Here are made-up nodes, facts about them, and rows of numbers that follow some of those facts. Name the node behind each unnamed row.

Facts:
θ: uses; β: belongs to class; Φ: is of sort
q205 θ q434; q205 θ q949; q205 θ q43; q205 θ q531; q205 θ q838; q205 θ q737; q205 θ q383; q972 θ q615
q972 θ q985; q972 θ q839; q972 θ q833; q972 θ q716; q748 θ q157; q748 θ q145; q748 θ q181; q498 θ q936
q498 θ q300; q453 θ q601; q453 θ q971; q453 θ q675; q453 θ q674; q453 θ q448; q453 θ q534; q453 θ q299
q581 θ q12; q845 θ q117; q845 θ q383; q623 θ q921; q623 θ q356; q623 θ q766; q447 θ q842; q447 θ q918
q447 θ q531; q447 θ q46; q505 θ q155; q505 θ q223; q968 θ q300; q968 θ q674; q968 θ q898; q968 θ q862
q968 θ q857; q824 θ q207; q824 θ q240; q824 θ q175; q824 θ q375; q824 θ q664; q311 θ q93; q311 θ q534
q522 θ q506; q522 θ q756; q522 θ q321; q228 θ q749; q228 θ q93; q975 θ q995; q975 θ q509; q975 θ q736
q975 θ q302; q975 θ q356; q975 θ q913; q975 θ q765; q55 θ q960; q55 θ q513; q689 θ q68; q592 θ q547
q592 θ q372; q592 θ q279; q400 θ q779; q400 θ q68; q400 θ q564; q400 θ q970; q400 θ q506; q400 θ q978
q400 θ q685; q999 θ q84; q999 θ q736; q999 θ q68; q999 θ q375; q999 θ q383; q645 θ q985; q645 θ q194
q645 θ q664; q520 θ q202; q520 θ q692; q520 θ q72; q520 θ q95; q520 θ q141; q520 θ q513; q520 θ q222
q266 θ q978; q266 θ q374; q102 θ q604; q102 θ q506; q102 θ q12; q102 θ q299; q158 θ q601; q158 θ q494
q158 θ q531; q158 θ q716; q761 θ q531; q211 θ q958; q211 θ q181; q211 θ q279; q24 θ q921; q24 θ q9
q24 θ q252; q24 θ q388; q977 θ q749; q977 θ q634; q977 θ q68; q977 θ q716; q186 θ q768; q186 θ q949
q186 θ q789; q711 θ q95; q711 θ q766; q236 θ q909; q236 θ q53; q236 θ q130; q236 θ q212; q236 θ q715
q236 θ q764; q236 θ q685; q881 θ q506; q881 θ q529; q881 θ q664; q124 θ q263; q124 θ q580; q124 θ q343
q124 θ q416; q663 θ q888; q663 θ q347; q663 θ q739; q18 θ q161; q18 θ q514; q18 θ q913; q286 θ q347
q286 θ q175; q286 θ q471; q286 θ q985; q286 θ q106; q286 θ q898; q249 θ q918; q249 θ q8; q249 θ q506
q249 θ q372; q249 θ q263; q249 θ q194; q622 θ q240; q622 θ q681; q622 θ q736; q622 θ q936; q622 θ q356
q622 θ q130; q622 θ q545; q622 θ q941; q622 θ q913; q622 θ q962; q622 θ q272; q882 θ q828; q882 θ q181
q882 θ q223; q882 θ q838; q76 θ q95; q76 θ q161; q76 θ q448; q76 θ q212; q388 β a; q205 β g
q972 β d; q748 β b; q978 β b; q498 β c; q302 β b; q374 β a; q279 β a; q141 β a
q161 β c; q453 β a; q949 β b; q601 β a; q9 β a; q842 β b; q615 β f; q194 β d
q43 β e; q581 β d; q175 β d; q207 β b; q715 β g; q839 β b; q962 β g; q8 β a
q343 β a; q898 β a; q828 β a; q845 β a; q623 β e; q252 β c; q971 β a; q447 β b
q505 β b; q46 β c; q968 β e; q779 β d; q12 β d; q941 β e; q375 β d; q824 β a
q918 β a; q766 β a; q494 β b; q768 β a; q95 β a; q564 β d; q888 β f; q72 β g
q756 β d; q311 β d; q372 β a; q529 β c; q347 β a; q921 β a; q522 β c; q604 β e
q272 β e; q228 β c; q246 β d; q181 β f; q765 β b; q975 β d; q531 β a; q970 β g
q53 β e; q675 β g; q299 β c; q749 β a; q838 β f; q716 β f; q909 β d; q448 β b
q55 β b; q689 β e; q592 β g; q936 β c; q400 β b; q999 β d; q685 β d; q645 β g
q356 β d; q737 β b; q434 β d; q84 β c; q520 β a; q634 β e; q857 β a; q681 β e
q266 β b; q102 β g; q158 β a; q157 β f; q547 β e; q212 β e; q995 β g; q416 β d
q761 β e; q509 β c; q300 β b; q211 β f; q24 β e; q739 β f; q692 β e; q240 β d
q68 β b; q977 β g; q736 β f; q383 β b; q471 β c; q833 β g; q321 β d; q223 β a
q186 β a; q711 β f; q674 β g; q236 β f; q93 β g; q881 β e; q106 β a; q117 β e
q124 β a; q664 β b; q985 β e; q155 β a; q222 β a; q913 β a; q960 β c; q663 β g
q513 β a; q145 β f; q202 β g; q514 β a; q130 β a; q506 β c; q580 β f; q263 β b
q18 β a; q545 β b; q286 β e; q249 β a; q622 β f; q862 β e; q534 β g; q958 β e
q882 β g; q76 β d; q789 β b; q764 β b; q388 Φ grukal; q205 Φ grukal; q972 Φ serun; q748 Φ serun
q978 Φ serun; q498 Φ grukal; q302 Φ serun; q374 Φ grukal; q279 Φ grukal; q141 Φ serun; q161 Φ serun; q453 Φ serun
q949 Φ grukal; q601 Φ serun; q9 Φ grukal; q842 Φ serun; q615 Φ serun; q194 Φ grukal; q43 Φ serun; q581 Φ serun
q175 Φ grukal; q207 Φ serun; q715 Φ serun; q839 Φ grukal; q962 Φ serun; q8 Φ grukal; q343 Φ grukal; q898 Φ grukal
q828 Φ grukal; q845 Φ grukal; q623 Φ serun; q252 Φ serun; q971 Φ serun; q447 Φ serun; q505 Φ grukal; q46 Φ serun
q968 Φ serun; q779 Φ serun; q12 Φ grukal; q941 Φ serun; q375 Φ serun; q824 Φ grukal; q918 Φ grukal; q766 Φ grukal
q494 Φ serun; q768 Φ serun; q95 Φ grukal; q564 Φ serun; q888 Φ serun; q72 Φ grukal; q756 Φ serun; q311 Φ grukal
q372 Φ serun; q529 Φ grukal; q347 Φ grukal; q921 Φ grukal; q522 Φ grukal; q604 Φ serun; q272 Φ serun; q228 Φ serun
q246 Φ serun; q181 Φ serun; q765 Φ grukal; q975 Φ serun; q531 Φ serun; q970 Φ serun; q53 Φ serun; q675 Φ grukal
q299 Φ serun; q749 Φ grukal; q838 Φ grukal; q716 Φ serun; q909 Φ serun; q448 Φ grukal; q55 Φ grukal; q689 Φ serun
q592 Φ grukal; q936 Φ serun; q400 Φ serun; q999 Φ serun; q685 Φ grukal; q645 Φ serun; q356 Φ serun; q737 Φ grukal
q434 Φ serun; q84 Φ serun; q520 Φ grukal; q634 Φ serun; q857 Φ grukal; q681 Φ grukal; q266 Φ grukal; q102 Φ serun
q158 Φ grukal; q157 Φ grukal; q547 Φ serun; q212 Φ serun; q995 Φ serun; q416 Φ serun; q761 Φ serun; q509 Φ serun
q300 Φ serun; q211 Φ grukal; q24 Φ serun; q739 Φ grukal; q692 Φ grukal; q240 Φ serun; q68 Φ grukal; q977 Φ serun
q736 Φ serun; q383 Φ grukal; q471 Φ serun; q833 Φ serun; q321 Φ serun; q223 Φ serun; q186 Φ serun; q711 Φ serun
q674 Φ serun; q236 Φ grukal; q93 Φ grukal; q881 Φ serun; q106 Φ serun; q117 Φ grukal; q124 Φ serun; q664 Φ serun
q985 Φ grukal; q155 Φ serun; q222 Φ serun; q913 Φ serun; q960 Φ grukal; q663 Φ serun; q513 Φ serun; q145 Φ grukal
q202 Φ serun; q514 Φ grukal; q130 Φ grukal; q506 Φ grukal; q580 Φ serun; q263 Φ grukal; q18 Φ serun; q545 Φ serun
q286 Φ grukal; q249 Φ serun; q622 Φ grukal; q862 Φ grukal; q534 Φ grukal; q958 Φ serun; q882 Φ serun; q76 Φ serun
q789 Φ serun; q764 Φ serun

Some nodes and their rows:
[-26 -11  -1  -9  -4   0   6  -8  -1  11 -12  -1  -9   6   1  -4   1  -1
  -2   2   5  16 -14   6  21 -12   7   4 -21] -> q299
[ -4 -16  -7  -5  -3   4   1  -4  -2  33 -19  -1  -6   5  35  -2  -3  12
   1  -4  -1  -2 -11   3  12  -3   6   8  -7] -> q356
[  7 -16  -2   8  -2   2  32   2   2  16 -19  -2  -3   5  23  -9   7   7
   3  -2   1   3  -9  10  33  -8   7   4   7] -> q223
[ -8 -16  -5   1  -1   1  17   0   3  32  -8  -2  -4   6  25  -8   2   9
   3   0   5   8 -15  11  11 -10   9   9   4] -> q764
[ 26  18  18   7   2  -1   2  11  -1 -32  18   2  21  -6  -8   5  10 -25
  -1  -3  -1  -9   7   0 -33  18 -11  -8  21] -> q505
[ 21  15  -3  11   8  -3  -6  -3  10 -24  25   4   3  -3   3   9  -1  20
   8   0 -11 -12  28  -8  -7   2  -5 -10  20] -> q918
[ -9 -14  -8  -4  -5   0  12  -3   0  26 -15  -1  -3   7  37  -8  -5   8
   6  -1  -2  -2  -7   4  20  -4   5   9   0] -> q434
[-19  -7  -2  -6  -3   0  -4  -2  -1   1 -21  -2 -12   1  -8 -10   1   4
  -7   5  -2  18 -10   4  31 -12  -2   3 -20] -> q970
[-14 -17  -5   1  -1  -1  16   0   3  31  -6  -4  -4   7  32 -11  -1   9
   6   0   6   9 -12   7  12  -8   8   6   8] -> q494
[-11 -10   0  -9  -5   1   8   1  -1   3 -23  -1  -6   7  24  -6  -9 -10
   0   3  -5   6 -15  13  27  -4   3   7 -10] -> q958
[  0  23   1  -5   2  -3 -14 -12   7 -40  34  10   5   0 -45  12   3   7
   5   6 -13  -1  15  -1 -12  -8  -6   3 -13] -> q506
[  5 -18  -5   6  -1   4  27  -2   2  23 -13  -2  -3   7  18  -7   5  20
   6  -1   3   6  -9   6  24 -13   8   8   1] -> q372
[  5 -18  -7   5   1   5  13   1   0  34 -17  -3  -9   2  23  -3   4  19
   1  -3   6   3  -8   2  15  -8   9   3   0] -> q913
[ -7 -13 -11  -3  -5   1  12  -2   0  28 -15   0  -3   6  25  -6  -4   9
   5   0  -2  -4  -9   6  19  -6   6  14  -4] -> q779
[ 10 -24   5   5  -9  10  38  -1  -9  27  -5  -8  16  11 -13 -13   9  25
  12  -1  12  10 -17  -6 -12 -11   5  17  -9] -> q249
[ 15  19   0   5   9  -4 -15   1  10 -18  26   7   3  -5   6  11   1   4
   2   0  -9 -12  17   2 -18   5  -5  -6  18] -> q765
[  5  21  10   2   8   1 -21   0  -9 -19  27   4   5 -11 -62  17   9 -31
 -13  -6  17  -7   7  -9 -51  18   1 -13  -1] -> q622

Name these rows:
No name comes twice in this set of rows, the named rows included.
[-16  -9  -8 -10  -6  -1  -1   4   0  10 -18  -2  -9   4  15  -6 -14  -6
  -1   5  -3   2 -12   8  20  -5   2   8 -10] | q634
[-22 -22  -6   9  -1  -5  17  -6   3  27  -7 -12  -6   8  52 -17 -13  24
  12  -1   8  11   8 -14  22  -2   6  -9  19] | q531
[  7 -20   4   7  -6   5  24   7  -9  26 -18  -9   6   2   8 -11   5   3
   2  -4  15   5 -12  -8  -4   2   3   2   3] | q186
[ -8 -14  -7   2  -2   0  20   2   3  30  -6  -2  -3   5  16  -9   3   8
   4   2   5   5 -16  12   8 -11   7  13   3] | q978
[  7 -23   5   5  -5   8  18   4 -10  32 -17 -10   6   3   9  -8   6  12
   2  -6  15   6 -14 -11 -14   0   5   3  -2] | q453
[-17 -18  11  -5   1  10   1  -6 -18  34  -9  -5  -3   2 -26   1  10 -19
 -12 -10  33  18 -27  -4 -29   6  16  -2 -20] | q711
[ 24  21  -9  12   7  -6 -10   8  10 -22  21   5   0 -11 -13  11   0   7
   1   1 -10 -21  28  -5  -7   4  -7  -8  22] | q749
[ 25  17  -2  11   8  -2  -7  -2  10 -23  24   6   2  -4  -3  11   2  18
   6   0 -12 -13  25  -5  -7   1  -4  -8  17] | q8
[ -6 -15  10 -10  -9   7   0   5 -13  12 -25  -8   5   4  10  -6  -7 -14
  -3  -1   7   8 -21  -2 -12   6   0   7 -17] | q968
[-37  -9 -10   0   0  -5  18  -6  -2  22   3  -2 -11   4 -27  -8  -1 -19
  -2   1  20  10 -10   8  16  -7  15   2  -4] | q716
[  5 -18   1  -6  -7   8  -2   7 -14  38 -25  -6   5   0  15  -3   0  -5
  -5  -7  12  -5 -19  -7 -20   9   3   7 -11] | q975

The same nodes again, as new rows of numbers:
Some nodes and their rows:
[-18  36  -3  15  -2  -7 -26  -6  21 -32  -9  17 -20   0] -> q453
[ 20 -15   7 -35  -3   1   7   1   0  13  -8 -46 -12  -9] -> q279
[ 21 -13  27 -40   2  -3   0   8   6  23  -7 -32  -4  -7] -> q898
[-31  29   6   7  -1  -1 -24  -4   6 -30 -14   6 -20   2] -> q249
[ 27 -14  26 -22   6   4   6  16   9  25   6 -32   5 -13] -> q130
[-22  28 -12  24  -4   3 -15 -10  -7 -30 -14   8  -2   8] -> q447
[ 47 -15  11 -15   4  -3  -2  -8   6  29  -9 -21   5  -1] -> q448
[ -8  15 -10   3 -29  15   7   3  -9 -22 -12  24   5   1] -> q46
[-10  15   9  13 -21  23  10  16 -11 -13  -1  29  16  -6] -> q84
[-12   1 -12  24   2   2   0 -10  -4 -16   3  24   7  15] -> q246
[-13  -7   1  13   2   1   0  -9  -3 -18  -2  30  16  19] -> q564
[ -9  -3 -10  14  -1   2   4 -12  -7 -21  -3  23  13  20] -> q416
[-21  -2  -3   6  -5   2   9   8  -1 -22  -3  26   0   8] -> q634
[-22  -4 -12  13  -6  10  22   5  -8 -25   4  13  -7   9] -> q43
[-20  19  -8  37  -1  -2  -5   7   3 -19  -2  20 -15  -6] -> q24
[-21  -4  -8  18   9   3  15   7  -3  -8  26  28   9  -4] -> q995
[ -8  -9 -11  -5   5 -10   8  -7   7 -14   7  39   2   9] -> q674

Name these rows:
No name comes twice in this set of rows, the named rows included.
[ 28  14  15   8 -15  11 -23  16  -9  46 -19 -21   1 -22] | q498
[  4 -11 -10  -8   5 -22 -16  -9 -10  46  -9 -36 -18 -11] | q592
[ 30  -6  18 -19 -20   5  -7  11 -13  40 -24 -19  13 -13] | q529
[ -9   0 -21  10   5 -17 -17  -5 -22  44  -5 -51 -16 -14] | q205
[ 34   8  -2   7   1  -4 -20  -8   2  26 -11 -31 -12  -5] | q55
[-28   9   2  17  -2  -5  -3  10  -2 -16  -7  21  -5   4] | q689
[-34  12  -3  43   6   0 -13  -3 -15 -10   0  17  15   6] | q999
[ -4  15   5   7 -25  21   4  11  -6 -15 -14  36  18   0] | q471
[-12   0  11  -3  -4  13   9   2   2 -21  -2  27  21  14] | q664
[ 38 -17  18 -33 -26   9   1   6  -7  35 -25 -17  18  -6] | q506
[ -8  30  -1  24 -22  13 -14   4  -5 -15 -14  29   3  -7] | q228
[ 48   0   0  -7 -20   9   1   3  -4  34 -15 -21  -2 -17] | q960

